Below are the code and all the weights of a small trained network. Each question names an input and a class and asks about switching units off, where a switched-off unit gives its printed mean instead of its output.

import numpy as np


def w(rows, s, z=0):
    codes = np.array(rows[::2]) - 128.0
    scale = np.full(codes.shape[1], s)
    scale[-1] = z or s
    return codes * scale


def f(y):
    return y / 2 * (1 + np.tanh(0.7978845608 * (y + 0.044715 * y**3)))


def log_softmax(a):
    a = a - a.max(-1, keepdims=True)
    return a - np.log(np.exp(a).sum(-1, keepdims=True))


def net(x, mask):
    res = np.array(x, float).reshape(1, 6) / 4 @ E
    y = f(res @ A[0][:, :-1].T + A[0][:, -1])
    res = res + np.where(mask, y, B[0][:, -1]) @ B[0][:, :-1]
    return log_softmax(res[-1] @ U[:, :-1].T + U[:, -1])


A, B = {}, {}
E = w([
[164,93,152],'x0',
[176,82,162],'x1',
[153,103,146],'x2',
[93,160,105],'x3',
[2,46,128],'x4',
[161,65,7],'x5',
],0.007)
A[0] = w([
[135,188,116,193],'n0',
[156,93,165,204],'n1',
[146,132,201,234],'n2',
[72,79,104,86],'n3',
[156,149,138,213],'n4',
[152,67,195,253],'n5',
[95,56,155,74],'n6',
[161,109,50,83],'n7',
[89,189,247,73],'n8',
[73,93,152,86],'n9',
[123,101,62,93],'n10',
[31,92,135,72],'n11',
[135,147,191,88],'n12',
[107,164,209,96],'n13',
[102,79,172,127],'n14',
[196,133,139,211],'n15',
[184,186,117,169],'n16',
],0.013,0.0057)
B[0] = w([
[80,27,161,203],'n0',
[101,154,74,200],'n1',
[112,133,111,233],'n2',
[161,152,197,183],'n3',
[62,88,137,203],'n4',
[55,149,57,255],'n5',
[172,177,196,175],'n6',
[219,169,124,185],'n7',
[255,198,64,229],'n8',
[142,30,195,170],'n9',
[192,172,134,168],'n10',
[149,101,135,208],'n11',
[166,75,116,155],'n12',
[176,177,54,186],'n13',
[105,138,161,173],'n14',
[71,112,149,241],'n15',
[62,26,224,236],'n16',
],0.0064,0.0063)
U = w([
[83,138,74,255],'0',
[254,175,40,44],'1',
[58,137,79,146],'2',
[109,93,231,3],'3',
],0.01,0.0046)

Each question gives the input, the list of numbers given to net, and the class t.
The units are the neurons (one row each of A and B). Each row of codes is followed by its name. A weight is (code - 128) times the scale printed after its matrix; where a second scale follows, it is the last column's (A, B and U).
mask holds one flag per neuron, in row order. A switched-off neuron (its flag False) gives its mean, the last column of its row in B, instead of its output. The means were averaged over made-up inputs and are rounded, as every weight is.
A unit's drop is (log p(t) with every unit on - log p(t) with that unit switched off) / (log p(t) with every unit on - log p(t) with every unit switched off).
The circuit of an input: a set's keep is (log p(t) with only the set's units on - log p(t) with every unit switched off) / (log p(t) with every unit on - log p(t) with every unit switched off). Starting from the 12 units with the biggest drops (on a tie, the unit counted first), units are removed one at a time, each time the one whose removal leaves the highest keep (on an exact tie, the one counted first), for as long as the keep stays at least 0.8.
units of the circuit, in order: the units of the circuit, biggest drop first
unit that matters most: the unit with the biggest drop
k most important neurons: the k neurons with the biggest drops, biggest first
drop when u is switched off: that unit's drop, to one decimal
input [1,2,3,1,-8,5], class 3: unit that matters most : n16
input [4,4,3,1,3,8], class 1: units of the circuit, in order : [n7, n16]
input [7,8,2,-1,2,0], class 2: units of the circuit, in order : [n5, n1]
input [-5,3,2,4,6,5], class 3: units of the circuit, in order : [n3, n5, n9]
input [-2,7,2,0,5,5], class 1: units of the circuit, in order : [n16, n0]
input [-2,1,-5,0,8,-3], class 3: units of the circuit, in order : [n9, n3]
input [4,-7,-4,2,0,7], class 1: units of the circuit, in order : [n7, n10]
input [3,-8,-3,1,5,-2], class 3: units of the circuit, in order : [n5, n9]
input [-8,-2,1,-5,-5,-7], class 1: 2 most important neurons : [n8, n13]
input [-2,8,4,-7,-7,3], class 0: 2 most important neurons : [n5, n1]
input [8,8,7,-4,4,4], class 2: 3 most important neurons : [n5, n1, n8]
input [6,5,-5,-2,-7,0], class 3: 4 most important neurons : [n16, n8, n13, n15]
input [1,5,7,4,-1,-8], class 1: drop when n8 is switched off : 0.6
input [0,1,4,5,-6,0], class 3: drop when n9 is switched off : -0.1
input [0,-3,1,-3,6,0], class 3: drop when n13 is switched off : 0.2
input [-1,2,1,-8,5,-6], class 0: most important neuron : [n5]
